Below are the code and all the weights of a small trained network. Each question names an input and a class and asks about switching units off, where a switched-off unit gives its printed mean instead of its output.

import numpy as np


def w(rows, s, z=0):
    codes = np.array(rows[::2]) - 128.0
    scale = np.full(codes.shape[1], s)
    scale[-1] = z or s
    return codes * scale


def f(y):
    return y / 2 * (1 + np.tanh(0.7978845608 * (y + 0.044715 * y**3)))


def log_softmax(a):
    a = a - a.max(-1, keepdims=True)
    return a - np.log(np.exp(a).sum(-1, keepdims=True))


def net(x, mask):
    res = np.array(x, float).reshape(1, 4) / 4 @ E
    y = f(res @ A[0][:, :-1].T + A[0][:, -1])
    res = res + np.where(mask, y, B[0][:, -1]) @ B[0][:, :-1]
    return log_softmax(res[-1] @ U[:, :-1].T + U[:, -1])


A, B = {}, {}
E = w([
[72,217,43],'x0',
[29,92,159],'x1',
[129,127,130],'x2',
[141,186,247],'x3',
],0.016)
A[0] = w([
[2,127,172,128],'neuron 1',
[116,193,121,25],'neuron 2',
[106,149,69,87],'neuron 3',
[111,228,213,4],'neuron 4',
[85,225,110,112],'neuron 5',
[169,176,117,14],'neuron 6',
[188,204,116,139],'neuron 7',
],0.013,0.0032)
B[0] = w([
[248,184,94,245],'neuron 1',
[123,118,186,172],'neuron 2',
[59,119,171,204],'neuron 3',
[10,100,81,249],'neuron 4',
[112,102,199,227],'neuron 5',
[147,153,124,168],'neuron 6',
[199,165,95,218],'neuron 7',
],0.017,0.012)
U = w([
[171,211,108,86],'0',
[63,115,61,253],'1',
[139,95,252,58],'2',
],0.022,0.0035)

Each question gives the input, the list of numbers given to net, and the class t.
The units are the neurons (one row each of A and B). Each row of codes is followed by its name. A weight is (code - 128) times the scale printed after its matrix; where a second scale follows, it is the last column's (A, B and U).
mask holds one flag per neuron, in row order. A switched-off neuron (its flag False) gives its mean, the last column of its row in B, instead of its output. The means were averaged over made-up inputs and are rounded, as every weight is.
A unit's drop is (log p(t) with every unit on - log p(t) with that unit switched off) / (log p(t) with every unit on - log p(t) with every unit switched off).
The circuit of an input: a set's keep is (log p(t) with only the set's units on - log p(t) with every unit switched off) / (log p(t) with every unit on - log p(t) with every unit switched off). Starting from all 7 units, units are removed one at a time, each time the one whose removal leaves the highest keep (on an exact tie, the one counted first), for as long as the keep stays at least 0.8.
circuit, biggest first: the units of the circuit, biggest drop first
most important unit: the unit with the biggest drop
k most important neurons: the k neurons with the biggest drops, biggest first
drop when u is switched off: that unit's drop, to one decimal
input [-7,-7,5,1], class 0: circuit, biggest first -> (neuron 5)
input [6,-5,4,3], class 2: 3 most important neurons -> (neuron 5; neuron 1; neuron 2)
input [-1,-6,-3,8], class 1: 2 most important neurons -> (neuron 4; neuron 1)
input [2,1,3,2], class 1: 2 most important neurons -> (neuron 7; neuron 6)
input [-2,7,6,-5], class 0: 2 most important neurons -> (neuron 1; neuron 4)
input [6,5,2,0], class 2: 4 most important neurons -> (neuron 5; neuron 7; neuron 3; neuron 2)
input [8,-7,-1,-7], class 2: circuit, biggest first -> (neuron 3; neuron 5; neuron 4)
input [8,6,8,3], class 2: 2 most important neurons -> (neuron 5; neuron 2)
input [0,6,-1,6], class 0: 2 most important neurons -> (neuron 1; neuron 3)
input [4,6,8,8], class 1: 2 most important neurons -> (neuron 4; neuron 7)
input [5,-4,-4,-1], class 2: 2 most important neurons -> (neuron 5; neuron 1)
input [5,-2,2,1], class 2: 2 most important neurons -> (neuron 5; neuron 1)
input [6,-4,8,-1], class 2: 4 most important neurons -> (neuron 5; neuron 1; neuron 3; neuron 2)
input [-7,7,-3,-3], class 0: 3 most important neurons -> (neuron 1; neuron 5; neuron 3)
input [5,-6,4,7], class 1: 2 most important neurons -> (neuron 4; neuron 1)
input [-6,-6,5,2], class 0: most important unit -> neuron 5
input [3,0,-8,0], class 2: 2 most important neurons -> (neuron 4; neuron 1)
input [-3,6,4,7], class 1: 2 most important neurons -> (neuron 4; neuron 7)
input [6,4,-6,8], class 1: drop when neuron 4 is switched off -> 6.9
input [-6,0,-8,7], class 1: drop when neuron 4 is switched off -> 0.6
input [-3,8,1,-3], class 0: most important unit -> neuron 1
input [6,8,0,0], class 0: drop when neuron 1 is switched off -> 2.5
input [-3,8,1,1], class 0: drop when neuron 2 is switched off -> 0.0
